Below are the code and all the weights of a small trained network. Each question names an input and a class and asks about switching units off, where a switched-off unit gives its printed mean instead of its output.

import numpy as np


def w(rows, s, z=0):
    codes = np.array(rows[::2]) - 128.0
    scale = np.full(codes.shape[1], s)
    scale[-1] = z or s
    return codes * scale


def f(y):
    return y / 2 * (1 + np.tanh(0.7978845608 * (y + 0.044715 * y**3)))


def log_softmax(a):
    a = a - a.max(-1, keepdims=True)
    return a - np.log(np.exp(a).sum(-1, keepdims=True))


def net(x, mask):
    res = np.array(x, float).reshape(1, 7) / 4 @ E
    y = f(res @ A[0][:, :-1].T + A[0][:, -1])
    res = res + np.where(mask, y, B[0][:, -1]) @ B[0][:, :-1]
    return log_softmax(res[-1] @ U[:, :-1].T + U[:, -1])


A, B = {}, {}
E = w([
[73,37,255,178,126,62],'x0',
[111,228,173,167,180,195],'x1',
[69,118,143,15,79,118],'x2',
[44,90,102,109,162,198],'x3',
[249,132,111,104,138,103],'x4',
[151,60,119,174,38,177],'x5',
[136,163,153,134,181,88],'x6',
],0.0078)
A[0] = w([
[205,186,110,126,120,133,129],'N1',
[131,101,186,102,117,94,116],'N2',
[172,100,157,201,61,162,199],'N3',
[102,142,135,131,125,112,112],'N4',
[58,131,141,149,192,130,134],'N5',
[118,82,234,99,88,33,161],'N6',
[151,69,211,112,94,104,183],'N7',
[134,116,148,101,139,112,109],'N8',
[120,157,144,120,140,114,131],'N9',
[70,67,164,135,156,145,164],'N10',
[127,120,133,138,134,86,101],'N11',
[10,146,170,151,212,147,196],'N12',
[23,126,208,152,183,147,190],'N13',
[191,200,67,80,139,144,138],'N14',
[73,153,164,174,188,169,162],'N15',
[90,71,88,52,146,125,202],'N16',
[65,89,71,87,128,111,160],'N17',
[70,72,208,113,119,78,218],'N18',
[142,174,72,115,115,96,191],'N19',
[179,66,167,208,68,177,138],'N20',
[209,169,89,162,94,157,254],'N21',
[116,83,213,143,74,60,181],'N22',
[124,148,152,132,144,93,101],'N23',
[96,123,36,58,120,89,179],'N24',
[131,144,101,150,103,129,146],'N25',
[83,82,70,61,141,132,130],'N26',
[161,124,142,106,142,120,69],'N27',
[114,117,152,171,132,155,163],'N28',
],0.012,0.0033)
B[0] = w([
[178,158,94,203,142,104,208],'N1',
[92,115,82,115,148,101,170],'N2',
[215,76,200,67,148,91,199],'N3',
[109,121,121,147,109,121,134],'N4',
[93,158,161,142,103,159,180],'N5',
[72,126,31,78,152,32,242],'N6',
[114,125,96,66,142,31,205],'N7',
[118,147,99,120,92,136,138],'N8',
[121,134,122,151,114,123,147],'N9',
[100,142,187,101,135,88,192],'N10',
[118,145,118,116,141,131,139],'N11',
[63,129,207,192,92,195,234],'N12',
[41,114,195,178,122,117,230],'N13',
[166,170,41,228,170,138,244],'N14',
[118,136,183,204,119,134,200],'N15',
[102,112,112,71,101,217,207],'N16',
[83,93,128,73,133,179,192],'N17',
[47,137,108,125,120,27,234],'N18',
[145,164,85,161,146,155,188],'N19',
[225,62,214,57,87,95,206],'N20',
[253,176,130,149,156,116,230],'N21',
[78,135,88,50,120,48,226],'N22',
[107,134,118,151,124,129,148],'N23',
[119,117,90,121,149,254,210],'N24',
[155,131,134,125,144,144,143],'N25',
[123,91,122,103,67,207,197],'N26',
[133,135,111,140,123,142,136],'N27',
[139,122,168,128,100,123,157],'N28',
],0.019,0.011)
U = w([
[160,110,154,104,150,127,111],'0',
[2,152,221,179,97,137,32],'1',
[92,130,64,108,138,224,254],'2',
[145,200,77,184,198,156,199],'3',
[27,135,72,80,139,83,58],'4',
],0.0096,0.00097)

Each question gives the input, the list of numbers given to net, and the class t.
The units are the neurons (one row each of A and B). Each row of codes is followed by its name. A weight is (code - 128) times the scale printed after its matrix; where a second scale follows, it is the last column's (A, B and U).
mask holds one flag per neuron, in row order. A switched-off neuron (its flag False) gives its mean, the last column of its row in B, instead of its output. The means were averaged over made-up inputs and are rounded, as every weight is.
A unit's drop is (log p(t) with every unit on - log p(t) with that unit switched off) / (log p(t) with every unit on - log p(t) with every unit switched off).
unit that matters most: the unit with the biggest drop
k most important neurons: the k neurons with the biggest drops, biggest first
drop of u: that unit's drop, to one decimal
input [-5,0,0,-2,-4,0,-8], class 3: unit that matters most -> N21
input [-5,2,-8,8,-2,1,1], class 1: 2 most important neurons -> [N12, N15]
input [8,0,0,4,-3,7,-2], class 4: 2 most important neurons -> [N6, N22]
input [-8,2,3,0,-2,-2,-8], class 3: 2 most important neurons -> [N14, N21]
input [1,6,1,-8,4,1,-7], class 0: 2 most important neurons -> [N3, N20]
input [-8,-1,1,3,-1,6,-3], class 2: 2 most important neurons -> [N26, N24]
input [4,-4,-5,-2,6,5,3], class 0: 2 most important neurons -> [N20, N3]
input [-2,-6,-1,4,-7,0,-2], class 2: 2 most important neurons -> [N24, N16]
input [-1,2,4,-4,7,8,-2], class 0: drop of N20 -> 0.1
input [-4,8,-4,2,1,8,-7], class 0: drop of N20 -> 0.2
input [-2,-3,-7,7,3,-4,-6], class 2: drop of N1 -> 0.2
input [0,-6,-7,1,2,-8,6], class 3: drop of N20 -> 0.0
